Small tables with named rows and columns. After each table, cells are looked up by row and column.

kivuror =
|  | gop | lusafib | gadabu | zuzate | bavugef | pofir | piven | pekefan |
|---|---|---|---|---|---|---|---|---|
| siz | -0.82 | -4.46 | -0.85 | -0.24 | 5.17 | -8.58 | 1.63 | -2.28 |
| sim | 3.91 | 3.97 | -4.01 | -0.54 | -0.83 | 2.29 | -1.41 | -1.19 |
| besudi | 0.68 | -0.19 | 1.85 | 1.60 | 2.76 | -4.86 | -2.27 | 1.13 |
| vugari | -2.23 | -1.32 | -3.75 | -3.38 | -4.31 | 3.84 | 1.18 | -2.83 |
| teg | -4.40 | -0.23 | 1.97 | -1.15 | -2.22 | 0.79 | -3.06 | 1.56 |
| dib | -6.00 | -1.91 | 0.73 | -2.37 | -2.30 | -1.64 | -1.82 | 0.13 |

What is the piven of besudi in kivuror?
-2.27
What is the piven of teg in kivuror?
-3.06
What is the gop of dib in kivuror?
-6.00
What is the zuzate of besudi in kivuror?
1.60
What is the piven of sim in kivuror?
-1.41
What is the pekefan of siz in kivuror?
-2.28
What is the piven of dib in kivuror?
-1.82
What is the lusafib of sim in kivuror?
3.97
What is the gop of siz in kivuror?
-0.82
What is the bavugef of teg in kivuror?
-2.22
What is the bavugef of siz in kivuror?
5.17
What is the zuzate of sim in kivuror?
-0.54
What is the lusafib of teg in kivuror?
-0.23
What is the pofir of siz in kivuror?
-8.58
What is the lusafib of vugari in kivuror?
-1.32
What is the bavugef of dib in kivuror?
-2.30
What is the gop of teg in kivuror?
-4.40
What is the bavugef of vugari in kivuror?
-4.31
What is the lusafib of besudi in kivuror?
-0.19
What is the gop of sim in kivuror?
3.91

rupitid.csv
,giv,tefaso,vas,meb,fabiz,disuni,tenine,viruru,luk
boba,44.054,37.773,15.723,79.307,35.928,57.272,88.108,81.321,77.038
tep,73.025,65.245,59.734,62.426,44.614,75.925,68.353,71.672,61.877
pab,89.579,71.505,66.130,37.069,49.666,59.542,65.159,61.351,67.481
nusopi,35.476,50.649,72.381,68.131,83.034,58.429,35.053,35.601,36.912
zigogil,50.293,65.350,76.155,83.023,48.664,79.987,58.398,71.784,53.781
ditonab,48.144,55.658,80.341,70.331,36.725,68.151,44.053,61.482,36.276
lilikor,56.921,58.669,94.415,70.464,81.992,81.970,31.685,35.691,27.169
puveme,59.613,65.395,75.528,33.343,54.226,51.468,33.450,44.788,34.964
vod,64.247,70.573,35.107,57.001,26.000,56.035,73.785,88.227,74.128
kat,21.785,35.040,50.488,98.122,64.942,71.322,62.878,59.503,52.700
tal,70.975,69.143,71.946,34.288,69.154,58.287,49.858,41.331,62.377

fabiz of lilikor = 81.992
disuni of tal = 58.287
tefaso of lilikor = 58.669
luk of puveme = 34.964
giv of kat = 21.785
meb of tep = 62.426

Table navozan
|  | doti | tige | zage | duva | dav |
|---|---|---|---|---|---|
| golopiv | -1.3 | 9.1 | 0.3 | 4.3 | 2.9 |
| gez | -6.7 | -2.6 | -4.6 | -2.4 | -1.9 |
| kinebeg | -1.2 | 6.9 | -3.4 | 0.2 | -2.0 |
| mume | 1.9 | 6.2 | 1.4 | -0.2 | 0.0 |
| fuf | 3.2 | -3.4 | -0.9 | 2.6 | 2.3 |
| niti | -1.3 | 8.2 | -1.0 | 5.7 | -1.5 |
| sogimot | 1.9 | 0.4 | 5.9 | 0.9 | -4.9 |

What is the zage of fuf in navozan?
-0.9
What is the duva of kinebeg in navozan?
0.2
What is the zage of gez in navozan?
-4.6
What is the tige of fuf in navozan?
-3.4
What is the tige of sogimot in navozan?
0.4
What is the dav of golopiv in navozan?
2.9
What is the duva of golopiv in navozan?
4.3
What is the doti of golopiv in navozan?
-1.3
What is the duva of sogimot in navozan?
0.9
What is the zage of sogimot in navozan?
5.9
What is the duva of fuf in navozan?
2.6
What is the zage of kinebeg in navozan?
-3.4
What is the doti of sogimot in navozan?
1.9
What is the dav of fuf in navozan?
2.3
What is the zage of golopiv in navozan?
0.3
What is the duva of gez in navozan?
-2.4
What is the duva of niti in navozan?
5.7

lukere =
	senar	sebo	sigu	nub	vurak
lop	-48	-21	-21	6	42
zokip	-49	-22	-22	4	31
lizizaz	61	16	-97	47	-50
vuv	-57	-22	-31	-1	43

lizizaz, sigu -> -97
lop, sigu -> -21
vuv, sebo -> -22
zokip, nub -> 4
lizizaz, vurak -> -50
zokip, sebo -> -22
lop, nub -> 6
zokip, vurak -> 31
lizizaz, senar -> 61
lizizaz, sebo -> 16
vuv, vurak -> 43
lop, vurak -> 42
vuv, senar -> -57
lizizaz, nub -> 47
zokip, sigu -> -22
zokip, senar -> -49
vuv, nub -> -1
Which row has the largest nub? lizizaz

Table las
,kogat,mig,dis,nopof
vogegok,-2.74,-5.41,-4.36,-4.63
lagi,-9.80,6.21,-2.20,-1.84
tuli,-3.24,-5.55,-6.50,-5.84
fab,-4.84,-3.31,-7.67,-7.36
dudafav,-7.36,3.73,-2.61,-2.47

tuli, dis => -6.50
tuli, mig => -5.55
vogegok, mig => -5.41
lagi, dis => -2.20
lagi, kogat => -9.80
dudafav, dis => -2.61
vogegok, dis => -4.36
dudafav, kogat => -7.36
dudafav, mig => 3.73
fab, kogat => -4.84
fab, nopof => -7.36

Table poz
columns: zevume, morokem, nulim, remeba
gepigo: [98, 44, 105, 184]
vov: [127, 141, 122, 151]
tivusu: [104, 52, 114, 207]
badan: [84, 102, 109, 109]
palevet: [100, 73, 113, 194]
dalep: [116, 118, 117, 154]
voru: [70, 116, 122, 162]
konuk: [165, 101, 110, 196]
bup: [160, 161, 108, 37]
sugo: [80, 31, 109, 203]
mig: [81, 147, 109, 46]
kilezun: [46, 159, 122, 127]

What is the zevume of konuk in poz? 165
What is the morokem of gepigo in poz? 44
What is the zevume of vov in poz? 127
What is the remeba of tivusu in poz? 207
What is the zevume of dalep in poz? 116
What is the nulim of voru in poz? 122
What is the zevume of badan in poz? 84
What is the morokem of konuk in poz? 101
What is the morokem of kilezun in poz? 159
What is the nulim of sugo in poz? 109
What is the nulim of mig in poz? 109
What is the morokem of badan in poz? 102
What is the remeba of kilezun in poz? 127
What is the morokem of dalep in poz? 118
What is the zevume of palevet in poz? 100
What is the zevume of gepigo in poz? 98
What is the zevume of voru in poz? 70
What is the morokem of sugo in poz? 31
Row with the largest morokem: bup

